Below is a small trained network, with its code and all its weights. Each question gives an input and a target symbol and asks what happens when units are switched off, that is, made to give their printed mean instead of their output.

import numpy as np


def w(rows, s, z=0):
    codes = np.array(rows[::2]) - 128.0
    scale = np.full(codes.shape[1], s)
    scale[-1] = z or s
    return codes * scale


def softmax(a):
    e = np.exp(a - a.max(-1, keepdims=True))
    return e / e.sum(-1, keepdims=True)


def log_softmax(a):
    a = a - a.max(-1, keepdims=True)
    return a - np.log(np.exp(a).sum(-1, keepdims=True))


def net(x, mask):
    ids = ['Θεζξπστ'.index(c) for c in x.split()]
    T = len(ids)
    res = E[ids] + P[:T]
    u = 0
    for l in range(3):
        r = res
        for j in range(3):
            rows = slice(2 * j, 2 * j + 2)
            q, k, v = (r @ M[l][rows].T for M in (Q, K, V))
            z = softmax(np.where(np.tri(T) > 0, q @ k.T / 2**0.5, -1e9)) @ v
            o = O[l][rows]
            res = res + np.where(mask[u + j], z, o[:, -1]) @ o[:, :-1]
        u += 3
    return log_softmax(res[-1] @ U[:, :-1].T + U[:, -1])


Q, K, V, O = {}, {}, {}, {}
E = w([
[126,81,202,97,122,158,60,145,126,114],'Θ',
[102,125,111,109,125,128,96,137,105,150],'ε',
[144,59,124,122,160,91,115,250,143,179],'ζ',
[136,134,149,213,131,164,163,178,108,160],'ξ',
[104,126,150,107,169,71,121,137,178,156],'π',
[81,162,129,185,172,116,41,118,97,134],'σ',
[186,113,132,122,160,69,121,152,84,99],'τ',
],0.02)
P = w([
[85,146,119,77,62,107,130,113,55,216],'0',
[118,45,100,117,150,239,147,99,157,170],'1',
[174,115,143,154,76,98,88,84,153,253],'2',
[123,161,109,109,71,112,134,136,142,93],'3',
[146,56,120,130,200,211,110,126,150,95],'4',
[175,150,208,171,117,83,68,90,134,165],'5',
[125,221,177,97,118,134,99,153,123,70],'6',
[147,23,85,87,182,230,139,141,135,151],'7',
],0.015)
Q[0] = w([
[189,116,60,149,106,82,128,78,170,192],'0.h0',
[67,146,104,114,14,107,182,193,99,158],'0.h0',
[75,123,166,129,83,112,81,145,71,119],'0.h1',
[38,137,97,143,75,167,2,165,66,144],'0.h1',
[105,116,224,202,144,146,53,98,80,180],'0.h2',
[60,141,108,120,184,212,174,122,149,29],'0.h2',
],0.0085)
K[0] = w([
[147,121,72,116,163,78,249,72,132,157],'0.h0',
[144,115,69,232,60,164,236,183,163,108],'0.h0',
[111,236,129,153,32,142,136,176,176,116],'0.h1',
[96,155,204,112,79,63,101,189,79,164],'0.h1',
[113,185,150,140,220,23,42,141,177,2],'0.h2',
[95,5,39,56,37,194,5,176,77,197],'0.h2',
],0.0062)
V[0] = w([
[68,157,157,65,175,145,77,70,106,160],'0.h0',
[127,101,120,87,85,105,177,58,133,182],'0.h0',
[136,195,218,155,100,59,104,187,142,91],'0.h1',
[153,211,22,18,45,130,190,156,128,97],'0.h1',
[159,72,142,173,1,161,93,60,113,151],'0.h2',
[133,142,100,42,154,122,125,51,112,104],'0.h2',
],0.0058)
O[0] = w([
[65,96,85,172,87,105,210,90,107,121,197],'0.h0',
[139,140,102,148,125,145,147,156,63,162,129],'0.h0',
[215,124,234,132,195,48,152,224,210,129,108],'0.h1',
[86,111,158,103,149,100,199,160,63,133,2],'0.h1',
[108,227,193,34,186,178,53,123,102,146,173],'0.h2',
[131,91,57,95,158,81,119,2,174,154,70],'0.h2',
],0.0066,0.0048)
Q[1] = w([
[146,193,135,115,5,86,168,160,192,124],'1.h0',
[156,128,137,203,151,143,94,162,108,186],'1.h0',
[134,96,80,93,239,254,169,154,176,49],'1.h1',
[99,173,88,80,111,91,181,153,129,62],'1.h1',
[130,6,74,69,224,163,123,125,130,127],'1.h2',
[92,190,157,119,100,164,182,122,98,62],'1.h2',
],0.0095)
K[1] = w([
[174,105,249,143,128,103,160,140,175,102],'1.h0',
[161,174,58,173,175,105,154,151,117,174],'1.h0',
[96,98,139,73,50,183,184,137,116,246],'1.h1',
[74,85,131,157,121,138,69,137,130,185],'1.h1',
[88,95,87,98,126,137,149,135,35,207],'1.h2',
[97,141,69,101,92,166,92,159,148,72],'1.h2',
],0.012)
V[1] = w([
[144,105,114,148,148,169,117,93,147,97],'1.h0',
[133,191,2,151,200,119,181,151,108,147],'1.h0',
[202,116,80,116,138,112,123,130,8,67],'1.h1',
[55,188,135,218,212,106,93,138,63,105],'1.h1',
[125,128,181,62,66,83,117,123,108,93],'1.h2',
[125,147,147,165,159,139,137,2,121,119],'1.h2',
],0.0081)
O[1] = w([
[86,130,151,144,87,225,57,203,109,114,43],'1.h0',
[76,197,125,62,179,155,254,140,216,220,112],'1.h0',
[219,155,108,89,237,117,64,84,59,131,142],'1.h1',
[226,143,2,76,76,190,130,130,222,104,252],'1.h1',
[71,113,197,123,151,189,111,109,149,150,186],'1.h2',
[109,46,87,132,173,90,125,117,56,15,7],'1.h2',
],0.0081,0.004)
Q[2] = w([
[138,56,120,115,154,128,189,110,119,130],'2.h0',
[169,126,139,135,130,120,72,114,128,194],'2.h0',
[125,246,167,106,65,59,87,171,124,154],'2.h1',
[94,147,139,54,132,85,147,153,109,96],'2.h1',
[132,168,137,123,55,103,94,134,120,134],'2.h2',
[128,122,154,149,97,144,123,98,144,84],'2.h2',
],0.012)
K[2] = w([
[134,58,105,113,194,170,164,156,127,87],'2.h0',
[128,158,98,132,112,84,176,84,92,152],'2.h0',
[187,137,154,238,217,136,129,223,174,82],'2.h1',
[145,2,91,106,131,66,76,248,186,183],'2.h1',
[142,147,156,252,111,83,54,203,216,95],'2.h2',
[128,129,121,159,195,172,140,109,143,83],'2.h2',
],0.0075)
V[2] = w([
[191,26,139,123,171,160,153,102,131,127],'2.h0',
[136,208,121,112,58,22,129,152,74,114],'2.h0',
[174,230,91,235,95,180,138,38,158,80],'2.h1',
[140,75,94,107,154,37,138,226,253,193],'2.h1',
[166,217,146,36,134,54,94,125,88,88],'2.h2',
[118,96,135,142,201,216,69,84,199,116],'2.h2',
],0.0065)
O[2] = w([
[119,168,121,254,122,74,164,142,152,107,52],'2.h0',
[94,136,70,154,39,155,239,104,129,76,225],'2.h0',
[146,135,200,132,68,87,192,98,204,116,177],'2.h1',
[90,135,82,207,148,50,8,187,167,109,239],'2.h1',
[75,115,155,139,71,185,84,17,115,120,157],'2.h2',
[150,122,37,100,148,118,166,212,85,179,2],'2.h2',
],0.0078,0.0033)
U = w([
[84,91,138,179,93,178,148,79,95,105,81],'Θ',
[76,149,109,103,144,123,220,124,76,152,219],'ε',
[108,192,104,158,142,116,110,143,97,153,55],'ζ',
[105,254,208,124,117,126,184,120,138,161,148],'ξ',
[84,35,119,193,129,61,247,92,134,157,253],'π',
[140,110,26,128,97,164,166,93,170,125,98],'σ',
[199,163,134,155,182,94,142,33,106,188,98],'τ',
],0.0068,0.0045)

Each question gives the input, a string of symbols that net reads in full, and the target symbol t.
The units are the heads (2 rows each of Q, K, V and O). Each row of codes is followed by its name. A weight is (code - 128) times the scale printed after its matrix; where a second scale follows, it is the last column's (O and U).
mask holds one flag per head, layer by layer. A switched-off head (its flag False) gives its mean, the last column of its rows in O, instead of its output. The means were averaged over made-up inputs and are rounded, as every weight is.
A unit's drop is (log p(t) with every unit on - log p(t) with that unit switched off) / (log p(t) with every unit on - log p(t) with every unit switched off).
The circuit of an input: a set's keep is (log p(t) with only the set's units on - log p(t) with every unit switched off) / (log p(t) with every unit on - log p(t) with every unit switched off). Starting from all 9 units, units are removed one at a time, each time the one whose removal leaves the highest keep (on an exact tie, the one counted first), for as long as the keep stays at least 0.8.
circuit, biggest first: the units of the circuit, biggest drop first
unit that matters most: the unit with the biggest drop
heads that matter: for each layer, one digit per head in row order, 1 if its drop is at least 0.15 and else 0, layers parted by /
input ε Θ ξ σ Θ, target τ: circuit, biggest first -> [1.h0; 2.h0; 0.h0; 0.h1]
input ζ τ ε ε, target ζ: circuit, biggest first -> [2.h1; 0.h1]
input ζ ξ ε τ ξ, target ξ: heads that matter -> 000 / 001 / 000
input π ζ ξ, target π: circuit, biggest first -> [1.h1; 0.h2]
input ξ σ Θ ε ε ζ, target ζ: circuit, biggest first -> [2.h1; 1.h2; 0.h2]
input ζ ξ ξ τ, target ξ: circuit, biggest first -> [0.h2; 1.h2]
input Θ ζ τ ξ τ ε Θ ξ, target ε: circuit, biggest first -> [2.h1; 1.h0; 2.h2]
input τ τ τ τ Θ σ ε π, target Θ: heads that matter -> 010 / 110 / 001
input σ ε π, target σ: circuit, biggest first -> [1.h1]
input ε ξ τ ξ σ Θ τ ξ, target τ: heads that matter -> 000 / 100 / 100
input τ ξ π σ τ Θ σ σ, target Θ: circuit, biggest first -> [2.h2; 1.h1]
input π π Θ ε, target Θ: heads that matter -> 000 / 100 / 000
input ξ ε π π π ε, target π: circuit, biggest first -> [0.h2; 1.h1]
input ζ τ ε, target τ: heads that matter -> 000 / 010 / 000
input ξ ξ π, target π: heads that matter -> 000 / 011 / 000
input ε σ Θ ξ ζ ζ τ, target ζ: circuit, biggest first -> [2.h1]
input ε ξ Θ ε ζ ζ, target ζ: heads that matter -> 000 / 001 / 010
input ξ τ ξ π ξ, target σ: circuit, biggest first -> [0.h1; 1.h1; 0.h2]
input ε ζ ξ ξ Θ, target τ: heads that matter -> 000 / 100 / 100
input ξ τ ξ π ε ε Θ, target Θ: circuit, biggest first -> [1.h0; 0.h0]
input ξ σ ζ ξ Θ, target σ: circuit, biggest first -> [1.h1; 2.h2; 0.h2]
input Θ ξ ξ ε π π Θ τ, target ε: unit that matters most -> 2.h1
input ε ε ε, target ε: heads that matter -> 011 / 000 / 010
input ζ π ξ ξ τ ξ ξ ζ, target ξ: heads that matter -> 000 / 001 / 000
input τ σ ξ τ τ, target Θ: heads that matter -> 000 / 110 / 001
input ξ σ Θ σ τ ζ, target τ: heads that matter -> 000 / 010 / 000
input τ ξ ε Θ, target Θ: circuit, biggest first -> [1.h0]
input ξ τ Θ σ ξ Θ, target σ: heads that matter -> 000 / 010 / 000
